[128 = 0]

zepez_kifal: [ 75 107  54 148 125 154  62  64  95 122 133 108 115 123 176 147 100 129
 135  98 105  80 142 146 118 147 167]
favo_zame: [124 170 127 141 127 103 124 190 121 111 125 130 106 124 153 151 148 142
  64 182 145 118 110 142  75 102 129]
zepez_kifal: [146 178 131 130 132 113 146 174 135 110 128 133 102 119 127 145 132 131
  85 166 145 119 107 134  92 106 128]
favo_zame: [122 144 143 121  98 113 162 138 142 135 123 151 114 129 113 157 137 144
 120 146 155 147 119 135  93 134  92]
gulan_pof: [184 145 125 152 127 164 112 172 177 143 116 131 128 190 123 119 151 119
 132  75 160 183 106 116 127 110 130]
zepez_kifal: [118 154 134 110 148 120  44 140  31 175 150 132  86 119 127 136  78 120
  75  90  65  85 135 167 127 152 126]
zepez_kifal: [ 93 132 138 109  91 145 164 175 139 147 123 145 118 103  85 141  85 113
 117  56 107 106 144 115  39 136 150]
vagur_vonok: [ 93 135  99 139 110 121 142 101  87 107 137 132  94 133 131 158 112 127
 123 104 114 110 110 136 100 127 150]
gena_nuzu: [158 135 124 142 160 121 104 116 107 114 135 115 126 149 147 113 145 125
 125 148 125 136 111 132 182 114 134]
gena_nuzu: [151 144 193  84 157  94 105 130  43 175 153 143 108 110  85 113  93 119
 105 123  72 117 133 152 181 154  88]
zepez_kifal: [180 176 192  89 121 102 105 146 105 200 135 171  93 143  86 152 123 149
  98 146 143 168 119 168 145 163  24]
gena_nuzu: [ 92  85 112 109 148 126  95  63 120 127 132 106 163  69 156 110 111 135
 153 179 106  76 174 135 170 157 128]
gulan_pof: [143 126 159 112 143 128 121 158 120 148 131 128 138 120 108 105 118 117
 120 112 106 127 138 123 140 129 127]
gena_nuzu: [114  99 102 143 131 171 110 136 128 129 127 111 140 144 124 102 103  97
 149  28  92 117 138 104 118 121 193]
gena_nuzu: [114 106  92 140 139 148  86 102 145 122 123 107 149 118 166 119 130 131
 139 141 130 107 148 129 141 133 146]
gulan_pof: [141 148 114 131 132 126 133 102 122 116 133 130 106 132 129 142 124 130
 130 139 138 125 112 137 140 128 123]
favo_zame: [111 141  87 162 123 125  81 145 134 113 118 118 121 148 189 153 162 151
  91 172 158 127 118 146  96 112 132]
zepez_kifal: [109 104 127 124 126 138 112 131 134 140 124 122 148 117 133 117 122 126
 134 114 116 118 150 123 122 136 137]
favo_zame: [ 78  79 143 145 136  98 186 128  40  79 145 113 135 141 115  97 129  98
 141  72  58 121 110  96 144  95 206]
vagur_vonok: [171 147 127 118 164 147  78 135 145 147 130 116 134 114 133 107 113 121
 120 141 124 111 141 135 162 134 123]
zepez_kifal: [138 160  94 157 159 114 131 121  86  70 142 109  96 137 155 131 133 117
 104 152 118 103  89 131 145  91 178]
vagur_vonok: [158 120 160 118 137 112  99 132 169 155 116 131 164 128 149 117 174 159
 128 216 171 164 146 140 170 140  57]
gulan_pof: [160 161 136 102 152 133 130 133 151 130 132 126 123  81 110 120  99 121
 119 162 127  93 140 131 136 134 121]
vagur_vonok: [ 68  81 136 145 137  78 105 116  42 109 137 113 145 136 174 118 163 142
 109 168  92 124 129 137 155 118 141]
vagur_vonok: [118  81 151 147 119 119 111 134 104 146 124 129 155 185 140 110 171 134
 143  99 123 186 124 122 159 125 117]
vagur_vonok: [152 154 109 119 145 134 131  81 120 116 140 127 102 113 117 135  99 120
 141 133 125 104 118 136 158 137 129]
gena_nuzu: [145 113  70 154 171 170  65 113 183 101 118  83 166 113 189  94 138 121
 141 161 140  94 150 117 163 113 177]
vagur_vonok: [137 151 112 125 147 120  65 112 119 142 130 123 118 114 165 142 131 149
 100 192 141 107 136 161 146 142  97]
gulan_pof: [143 139 127 121 135 156 174 171 179 107 122 118 140  98  97 105 102  99
 135  96 121 103 135  94  95 107 178]
favo_zame: [107 120 114 126 113 139  98 117 131 149 124 131 128 125 140 141 120 137
 127 118 130 121 143 140 108 147 117]
favo_zame: [171 125 137 125 183 130  90 121 117 125 136 105 148 123 140  84 131 115
 132 154 109 119 133 125 207 120 139]
gulan_pof: [156 152 130 127 137 129  58 115  84 172 138 139  95 164 133 142 120 135
 108 107 121 144 116 163 157 149  91]
gena_nuzu: [104 129 101 140 100 140  89 129 145 149 117 135 122 142 156 159 137 149
 115 128 153 134 135 147  85 142 108]
zepez_kifal: [104  98 101 133 111 147 113  91 158 133 118 124 148 127 147 134 132 138
 157 124 144 129 148 127 124 145 123]
gena_nuzu: [ 94 115 146 114  88 124 202 138 139 124 124 147 127 113  86 141 112 122
 145  90 124 131 131 109  74 132 133]
gulan_pof: [119 124 118 136 120 130 116 121 124 131 127 129 124 140 138 137 133 133
 127 122 132 134 126 133 122 131 125]
favo_zame: [118 141 114 152 133 108 107 153 113 107 126 120 121 141 170 139 160 143
  90 175 141 129 113 139 113 105 134]
favo_zame: [167 181 135 106 152 142  91 181 155 152 127 127 115  90 121 126  99 124
  83 155 130  92 142 142 105 131 118]
gena_nuzu: [174 156 151 116 159 124 139 158 144 121 131 123 130 110 112 107 125 118
 115 158 129 121 124 122 151 114 128]
vagur_vonok: [111 104 147 137  74 112 189 112 154 130 115 156 135 170 113 155 171 152
 160 125 174 198 112 121 109 133  81]
vagur_vonok: [ 92 102 147 134 118 107 119 175 124 132 118 124 157 124 152 121 160 142
 102 158 126 135 144 125  98 118 127]
gulan_pof: [209 201 111 131 157 139 163 101 132  95 144 133  71 145  94 138 103 106
 136 117 143 128  76 129 168 110 138]
gulan_pof: [160 176  79 155 124 150 112  91 105 117 139 136  63 182 128 164 112 120
 129  72 140 140  79 146 131 123 140]
zepez_kifal: [153 137 147 128 143 115 125 156 152 125 122 124 145 123 140 116 156 138
 113 186 150 140 129 128 142 116 109]
favo_zame: [120 103 125 143 128 116 134 101 113 112 129 123 138 151 144 123 154 133
 146 137 131 149 119 124 159 122 129]
[168 156 154 128 139 138 123 181 101 148 136 137 103 164  92 115 113 103
 108  55 102 149 104 123 127 114 143]	gena_nuzu
[152 152 111 135 130 142 113 122 139 131 128 131 109 144 130 140 124 128
 126 119 143 134 115 136 129 128 123]	gulan_pof
[175 167  91 140 145 187   4 158 140 187 125 123 102 166 149 132 101 120
  97  60 128 125 132 156 120 143 128]	vagur_vonok
[ 94 111 116 153  86 136 133 140 109 137 123 141 113 182 128 151 140 129
 130  52 127 164 110 126  82 125 140]	vagur_vonok
[180 164 104 155 129 158 128 134 145 121 128 133  94 189 117 137 131 113
 135  67 149 164  86 123 132 109 144]	gulan_pof
[147 147 154 109 154  79 130  69  45 125 154 138  95 124 116 135 121 135
 124 175 106 125 106 156 204 142  88]	gulan_pof
[137 142 118 127 169 141  35 174 116 150 129 104 137 104 164 105 114 123
  78 146 101  84 153 144 129 126 148]	vagur_vonok
[123 148 103 129 103 179  67 190 184 177 109 133 125 128 137 146 106 130
  97  77 145 117 153 137  41 142 129]	gena_nuzu
[167 184 166  74 144 139 109 184 151 180 131 143 112  65  81 126  70 119
  88 135 114  85 157 143  97 153  96]	favo_zame
[153 143  91 138 128 162  82 112 186 141 116 124 130 136 156 140 134 141
 135 144 170 132 136 140 127 139 110]	favo_zame
[164 132 160 119 160 112 199 135 123  88 139 120 136 115  91  91 126 101
 147 135 109 128 110  97 175  99 158]	gena_nuzu
[120 111 141 119 112 135 155 115 119 140 131 139 127 137  95 125 111 116
 155  72 112 140 129 117 129 139 130]	zepez_kifal
[ 92  83 176  98 125  86  91  89  57 178 138 141 146 117 129 124 133 151
 131 156  96 137 158 156 176 172  64]	favo_zame
[ 95 120 161 128 119  80 169 151  68 111 137 136 120 130 120 132 144 131
 104 143 104 134 112 127 115 112 132]	favo_zame
[126  87 193 118 140  92 166 153  91 128 133 128 162 137 104  87 154 119
 138 128  97 160 130 106 172 115 126]	gulan_pof
[127 150 120 124 107 130 138 117 127 137 129 145  99 134 114 158 114 133
 125 112 140 131 117 140 102 140 110]	zepez_kifal
[159 167 149 127 134  97 103 137 101 146 133 145 100 151 137 151 151 151
  92 180 150 154 105 160 146 131  71]	gena_nuzu
[148 161 183  91 121 110 169 174 125 153 133 153 112 103  72 132 104 123
 106 125 119 128 128 129 102 135  97]	gena_nuzu
[162 146 130 159 141 101 145 119  96  95 136 130 105 188 140 133 172 132
 125 147 146 176  75 130 174  97 124]	gena_nuzu
[104 135 107 141 111 146 117 159 117 132 126 129 110 140 129 141 111 118
 108  69 113 116 124 127  71 122 162]	vagur_vonok
[165 152 123 118 133 169 143 150 170 135 126 129 120 121  90 116  91 101
 141  66 124 118 129 110 112 126 154]	vagur_vonok
[123 112 140 140 132 107 171 122 102  96 134 124 132 146 123 116 148 121
 141 126 117 146 108 112 151 106 149]	favo_zame
[132 150 157 112 103 114 194 161 155 125 123 150 119 114  91 144 127 131
 121 138 148 140 120 119  84 123 109]	gena_nuzu

ganob-gonur: [142 124 125 110 147 143  78 129 129 126 110 130 136 141 139 109 146 152
 131 121 124 134 145 104 129 118 136]
ganob-gonur: [ 86  97 138 122 104 101 197 129 133 161 166 141 102 108 129 153  96  81
 103 136 161 107 119 156 133 143 125]
botul-magir: [ 81 120 128  74 152 150 168 189 122 120 101 138 135 109 152 148 143 109
 127 105 165 116 184 148 142 153 186]
sug-zop: [110 127 169 119 184 120 109 133 115  81 102 130 147 134  80  97 153 112
 136 119 123 139 114  95 139 159 111]
ganob-gonur: [128 139 142 169 107  97 176 114 119 103 140 123 129 113  92 139 112  96
 128 137 115 135  86 149 138 138 101]
gegu-reki: [ 80 137 119 164 111 154 136 124  99 166 127 133 132 127 169 143 120 172
 149 159  96  65 124 141  85 137 156]
ganob-gonur: [125 148 129  98 183 169  86 151 134 115 107 118 140 141 126 109 163 161
 152 113 131 133 163  94 110 143 145]
botul-magir: [112 165 145 183 154 127 134  91 138 133 154 100 130 164  75 119 115 145
 145 161  98 116  58 109  68 152  63]
sug-zop: [ 95 156 108  85 178 136 188 180 181 121  78  91 159 221 107 162 111 109
  87 134 160 151  97 163  92 130 100]
ganob-gonur: [152 154 123 162 116 127 124 118 120 104 115 117 142 131 117 128 130 140
 141 133  99 138 108 134 127 120 118]
sug-zop: [166 179 116 149 130 141 141 133 139  93 131 101 135 121 101 136 139 135
 154 117 116 159 129 133 122 131 119]
botul-magir: [185 117 109 133  98 109  93  96 150 142 142 125 117 146 132 120 114 132
 106 130 126 157 111 123 139  86  98]
ganob-gonur: [130  69 137 110 106  94 103 105 125 154 136 156 114 129 145 113 112 107
  91 131 142 125 120 120 158 106 119]
gegu-reki: [152  96 114 115  86 121 132  94 160 202 228 138  61  87 148 135 103 117
 121 123 171 124 158 118 125 117 120]
sug-zop: [195 171 125 162 117 135 107 113 123  82 143 113 127  89 100 116 151 140
 169 108 103 166 140 114 144 126 124]
gegu-reki: [130 175  98 130 132 174 150 145 151 152 157 102 115 123 142 153 131 161
 159 126 136 121 160 136  83 138 145]
sug-zop: [ 93  59 178  90 166 100  75 120 100 120 104 168 133 126 120  81 144 104
 105 122 139 115 127  84 166 142 128]
sug-zop: [146 116 151 132 139 118  85 110 111 105 126 139 130 111 111  97 146 127
 138 119 116 138 128  97 151 131 122]
ganob-gonur: [147 153 111  87 174 181  74 157 143 121 106 115 138 141 145 114 166 173
 153 105 135 142 184  97 112 128 158]
gegu-reki: [124  98 165 112 156  97 102 129 106  80  86 146 151 133  98  97 144  97
 111 118 124 146 110 108 172 134 117]
botul-magir: [222 136 111 132  97 106 106  98 163 113 164 115 107 117 104 120 123 112
 120 107 138 192 127 120 159  92  92]
gegu-reki: [144 132 106 120 107 118 142 156 123  96  63 127 163 154 149 147 125 120
 102 124 119 149 122 169 157  96 146]
botul-magir: [173 123 115  99 136 126  99 119 168 138 148 118 112 147 118 118 127 125
 112 114 153 166 136 109 132 107 103]
ganob-gonur: [195 178  87 156 110 161  77 126 127 106  94 107 153 145 152 127 147 188
 155 125  83 151 139 130 119  89 142]
gegu-reki: [ 75 122 137 126 141 174 119 121 116 195 200 141  84  75 159 123 139 166
 175 133 141  62 184  94  80 171 166]
sug-zop: [ 55 147 141 163 131 145 187 135 103 150 151 127 122 105 130 150 119 136
 158 152 116  69 120 144  84 174 145]
botul-magir: [140 121 103 127  87 113 158 137 134 134 112 129 133 138 153 155 106 114
 101 132 132 136 121 169 144  99 136]
gegu-reki: [141 126 125 130 119 133 130 101 155 173 205 123  83 104 122 128 116 129
 138 128 152 125 141 109 106 135 110]
sug-zop: [ 81  54 157 116 127 106  81  99 100 174 129 170 119 133 157  98 119 129
 101 149 126  80 115 100 136 125 130]
botul-magir: [171  99 115 102 107 121  83 119 134 137 128 143 118 121 155 115 132 130
 111 113 139 149 154 118 161  93 139]
gegu-reki: [102 161  95 204  77 135 157 116 102 151  89 115 162 175 169 165  95 176
 127 182  63  79  66 183  79 102 128]
botul-magir: [ 67 102 139  39 212 170  97 173 148 159 113 135 125 156 146 111 154 142
 122 112 178 107 184  88 102 158 158]
[ 92  97 162 150 134  96 106 120  76  93  60 153 169 148 124 105 131 120
 111 148  86 106  79 128 153 128 125]	gegu-reki
[156 152 149 158 120  93 178 121 129  70 144 115 128  98  63 132 125  76
 135 115 127 170  99 141 159 145  95]	ganob-gonur
[156 141 142 145 142 125  95 111 120  97 125 124 135 122  99 104 145 135
 146 122 108 147 118 102 136 131 111]	sug-zop
[108 145 131 161 131 136 130 117 116 135 127 121 136 140 125 129 124 150
 142 149 102 104 103 128  98 138 119]	gegu-reki
[174 151 141 162 132 112  97 108 116  71 105 119 150 130  87 105 144 129
 142 124  92 163  97 113 148 120 100]	ganob-gonur
[108 131 116 147  97 118 174 139 115 128 107 129 141 134 146 157 109 119
 116 143 117 112 109 171 129 121 140]	botul-magir
[122 133 146 111 163 125 129 144 129  93 107 124 141 133  99 117 143 111
 129 115 136 146 128 117 139 145 122]	sug-zop
[ 99  95 130 152 103 122  90 106  88 157 100 154 142 143 174 118 119 160
 118 158  90  79 106 129 122 109 143]	botul-magir
[161 130  88 134  75 134 136 121 143 164 151 126 110 121 170 153 108 142
 120 130 132 129 145 155 126  93 142]	sug-zop
[179 144 115 132 119  87 141 143 139  52  42 110 181 188  97 137 120  95
  84 123 109 195  71 167 172  85  93]	gegu-reki
[137 178  77  92 124 186 183 184 167 149 153 100 109 106 163 178 134 145
 153 102 170 137 207 161 101 134 180]	ganob-gonur
[119  91 143 132 111  99 115 114 106 127 112 151 133 128 136 117 120 112
 106 136 119 119 108 129 154 117 125]	gegu-reki
[145  83 146 115 120  93  95 105 125 127 129 149 121 126 121 104 124 103
 101 124 135 142 116 111 165 112 110]	ganob-gonur
[179  95  93 116  75 117  87 104 144 170 139 141 111 138 177 129 109 142
  96 129 134 139 139 135 147  70 131]	sug-zop
[ 77  95 120  71 163 118 146 156 164 159  82 125 147 219 139 142 102 110
  62 144 163 123  97 146 108 115 107]	sug-zop
[147  86 139 132 114 126  37  94  93 141 123 161 124 108 162  86 146 160
 134 129 102 110 145  87 152 107 146]	botul-magir
[ 99  87 120 144  76 119 129 111 100 180 138 158 116 112 185 139 105 139
 114 151 117  77 128 147 129 111 155]	gegu-reki

nisot_gifim: [130 148 101 106 119 109 154 125 141 109 155 103 117 111 126 133  92 148
  84 165 131 103 142 146 102 121  98]
vel_nuvo: [105 156 101 138 129 137  95 133 155  94 191 148 165 114 175 113  86 159
 148  92 154  96 117 154 133 152 105]
nisot_gifim: [127 110 104 110 105 110 132 157 119 113 146 122 145 101 127 128 133 116
 129 134 141 102 157 146 125 112 110]
nisot_gifim: [169 138 125 154 158 151 167 108  98 174 127  34 110 166  89 131  95 134
 104 144 122 226 128 108  66  75 142]
voze_dus: [124 136 110 131 143 184 118 119 135  80 131 141 169 107 127 117 106 141
 129 102 129 154 145 152 114 136 143]
nisot_gifim: [148 109 103  96 119 105 180 140 107 148 149  56 107 121  99 136 109 132
  95 167 142 153 147 130  86  77 119]
tanu_miva: [110 154 129 119 107  81 159 106 175 112 161 189 133 112 162 136 152 131
 195 139  76 139 127 109 109 152  98]
vel_nuvo: [ 95 127 152 132 142 149 137 131 155 132 105 209 105 106  91 111 193 100
 161  95  88 132 136 101 155 156 140]
voze_dus: [123 127  89 120 128 130 136 146 132 121 193  97 146 113 138 116  94 145
 131 113 161 130 135 147 111 106 107]
tanu_miva: [126 167 150 135 137 144 139 132 119 123  99 146 111 107  84 126 126 137
 132 126  78 152 156 112  75 138 146]
voze_dus: [150 143 110 134 133 145 164 113 127 113 119 102 136 119  98 133 119 120
 109 154  96 176 164 132  79 105 120]
tanu_miva: [136 145  74 122 134 114 204 104 170 128 187  87 109 121 107 125 114 118
  88 172 115 157 150 132  97  92  67]
tanu_miva: [126 169 130 143 125  96 158  44 207 103 131 184 124 156 184 147 145 123
 137 176  71 134  97 115 150 171  81]
vel_nuvo: [127 150 127 164 114  89 106 125 146 139 154 147 143 147 172 131 137 115
 168 124 117 107 116 119 142 141  90]
tanu_miva: [150 132 125 125 133 130 159 120 117 137  89  89  93 131  77 137 128 110
  55 177 112 127 153 129 113 107 119]
vug_kuli: [144 138 121 153 109 131  86 126 119  89 105 138 178 129 161 138 119 117
 128 135 123 101 148 154 134 140 116]
nisot_gifim: [131 143 180 166 118 134  59 146  97 124  42 182 136 133 122 135 162 103
 141 113  96  82 141 120 150 167 153]
voze_dus: [113 125 138  97 129 146 126 148 112 112 121 140 126  97 109 123 115 156
 134 110 132 127 137 133 106 136 162]
voze_dus: [161 130 171 132 134 132 146  98  97 150  54 106 109 157 104 152 137 127
 123 161  87 190 124 100  93 120 170]
vug_kuli: [116 168 171 146 126  86 127 138 126 174 134 155  93 137 127 130 138 143
 187 114  87 137 110  82  94 146 132]
vel_nuvo: [109 148 115 131 130 145 127 122 162  87 123 180 133  99 117 119 142 116
 110 127 106  93 152 143 145 155 105]
voze_dus: [130 119 142 108 108  98  98 181  76 149 123  94 113 118 121 133 103 149
 115 128 162  75 132 134 114 118 144]
tanu_miva: [117 133 132 146 115 102 117 137 143 135 133 166 129 127 140 126 163 102
 158 121 112 101 132 117 151 141 103]
vug_kuli: [134 142 130 130 132 132 133 106 136 118 124 127 132 135 138 134 115 140
 125 139 116 144 121 128 116 135 130]
tanu_miva: [136 124 129 214 156 169  55 143 119 163 104 120 135 174 120 105 152  71
  94  86 162  86 119 132 210 130 108]
vug_kuli: [140 173 121 167 110  98 107 118 138 114 154 135 166 138 177 138 107 133
 171 133 100 130 134 129  96 139  93]
vug_kuli: [119 111 104 154 105 100  97 181 120 144 168 137 154 116 139 114 160  85
 166  97 150  81 152 134 158 113  87]
vel_nuvo: [124 160 137 153 144 123 150 123 142 160 140 132  97 135 101 120 137 122
 141 123  95 155 128  98 103 126 115]
vel_nuvo: [136 117 130 147  89  96  97 112 148  87  84 192 171 131 176 148 184  75
 148 157  97  76 146 142 182 157  94]
voze_dus: [128 105  73 128 128 147 139 142 135 112 199 100 178 112 144 112 113 123
 155  99 164 161 145 152 120  94 107]
tanu_miva: [119 172 119 213 150 143 113 116 170 147 165 170 148 147 136 104 160  87
 187  81  90 158 132 104 140 140  82]
vel_nuvo: [120 131 114 129 129 143 121 168 109 128 152 116 137 100 103 112 115 133
 136  99 141 125 155 136 102 113 130]
vug_kuli: [119 138 149 117 143 146 149  97 146 120 113 158 118 127 123 130 135 145
 146 124  98 170 113 111 115 147 154]
voze_dus: [122 123 138  91 120  99 174 142 121 150 132 122  87 108  92 132 139 136
 132 147 110 141 138 107  93 113 136]
tanu_miva: [110 143 135  80 127 145 140 177  92 111 131 122 111  67  73 118  90 176
 122 111 126 125 165 135  55 124 168]
nisot_gifim: [ 98 167 123 133 137 158 103 146 145  91 146 174 138  89 119 108 106 151
 131  91 121  93 145 143 117 161 126]
vel_nuvo: [135 136 100 114 131 142 104 102 133  90 180  84 175 143 202 133  39 194
 118 124 184 133  89 167 117 133 134]
vel_nuvo: [111 143 142 128 146 134 155 111 158 141 114 160  82 126  94 121 155 118
 108 134  99 125 123 107 142 145 122]
nisot_gifim: [136 113 112 121 141 142 165 108 139 135 137 105 121 135 113 127 133 119
 114 139 129 171 127 125 125 106 126]
vug_kuli: [133  90 140  93 108  91 168 122 124 145 116 132 116 128 129 145 169 113
 159 154 113 156 125 108 127 113 139]
nisot_gifim: [135 135 114 179 121 135  72 151 111 126 164 123 194 139 173 118 115 120
 192  78 147 137 133 138 125 122 116]
vug_kuli: [129 172 150 175 136 109  90 130 126 162 128 124 104 160 140 126 111 134
 120 122 125  91 104 112 135 147 110]
nisot_gifim: [103 112 143  78 103 103 117 214  76 139 131 133 106  69  85 120 127 149
 145 103 146  76 161 128  93 120 159]
nisot_gifim: [123 156 148 128 138 110 125  98 145 142 138 126 102 156 159 136  97 167
 122 139 129 123  80 115 127 152 131]
tanu_miva: [123 131 144 132 127 132 109 138 117 128 114 146 132 124 128 126 133 131
 147 111 123 123 128 124 128 139 144]
voze_dus: [123  66 161 106 118 120 134 139 108 155  94 159 129 132 126 133 197 100
 194 107 125 165 115  99 157 121 173]
voze_dus: [153 130 131 162 136 167  87 113 107 108  94 111 172 150 146 133 109 124
 121 119 135 147 130 146 131 129 146]
vel_nuvo: [173 129 109 144  91  91 112 108 113  99 108  91 176 151 180 161 110 112
 110 187 124 112 145 156 121 115  95]
vug_kuli: [138 129 111 131 120 132 104 156 101 118 129  92 139 119 121 127  98 132
  90 132 156  90 149 154 121 115 120]
vug_kuli: [109 103 133 133 121 118 143 115 164 128 138 199 148 124 149 124 201  90
 212 103  98 161 123 104 162 141 122]
[128 125 138 124 135 104 147 140 120 177 130  99  75 142  98 127 134 123
  99 142 136 115 116 108 132 112 122]	vel_nuvo
[143 137 173 142 128  92 140  95 130 169  71 136  80 170 124 150 162 109
 118 170  88 132 101  90 143 140 131]	voze_dus
[125 166 116 194 139 154  51 147 129 117 135 135 154 140 145 110 103 117
 103  92 151  60 133 153 163 151  97]	vug_kuli
[137 114 139 125 115 112 139 139 112 139  95 132 118 123 104 136 163  99
 130 146 106 128 150 117 125 117 130]	voze_dus
[ 87 169 148 117 148 148 111 127 156 111 145 182 105 106 129 111 103 176
 134  92 124  97 104 124 127 178 145]	nisot_gifim
[107 155 158 145 145 124  93 106 149 146 157 155 125 160 184 123 103 172
 175  89 140 130  60 109 145 168 145]	nisot_gifim
[152  98 131 138 117 105 144  89 135 143 128 119 156 169 177 147 157 106
 180 144 119 190 102 112 141 113 127]	tanu_miva
[ 97 180 129 148 134 126 109 128 171 107 136 189 106 109 123 114 129 129
 105 122 105  56 133 132 150 175  91]	tanu_miva
[ 94 122 122 136 119 130 101 191 125 128 146 181 133  83 100 102 169  98
 162  76 131  75 164 129 150 137 115]	vel_nuvo
[128 107  76 152 132 145 133  94 178 102 191 137 190 143 186 118 139 102
 164 108 149 163 116 148 170 119  86]	nisot_gifim
[ 92 144 145 106 135 156 114 171 119 109 114 178 109  74  78 108 131 146
 128  90 117  91 155 129 113 154 156]	nisot_gifim
[152 123 107 110 140 192 143 150  73  99 129  62 170  95  85 122  71 162
 126 108 137 214 176 151  33  82 179]	vel_nuvo
[140 119 129 136 138 145 151  97 138 129 119 128 139 143 129 132 145 115
 147 131 108 189 124 116 123 119 136]	voze_dus
[115 171 119 136 165 165 137 104 149 128 197 106 135 136 147 111  57 196
 154  87 140 193  91 123  78 133 144]	vel_nuvo
[127 118 117 120 134 143 125 129 124 124 151 110 143 129 140 123 106 147
 134 111 154 144 117 137 124 120 140]	tanu_miva
[123 141 121  86 132 131 153  70 166  85 144 131 132 132 174 143  80 184
 107 159 133 141  89 145 121 153 136]	tanu_miva
[123 145 112 138 123 106 147 140 146 136 134 135  98 114  96 123 149  97
  92 152 109  86 157 126 135 124  81]	tanu_miva
[150 177 120 162 128 116 139  67 164 105 131 129 147 157 169 146 106 133
 127 167  85 157 120 128 105 143  93]	vel_nuvo
[111 123 106 126 142 167 140 122 158  98 141 161 144 103 113 111 146 114
 129 106 123 138 146 140 144 134 121]	nisot_gifim
[112 168 146 154 151 121 133 116 152 165 156 140  92 148 127 117 121 144
 147 108 112 141  96  97 121 144 120]	vug_kuli
[157 149 105 142 115 130 123 102 126  87 129 101 176 134 162 144  89 138
 119 157 118 146 145 155  94 121 111]	vel_nuvo
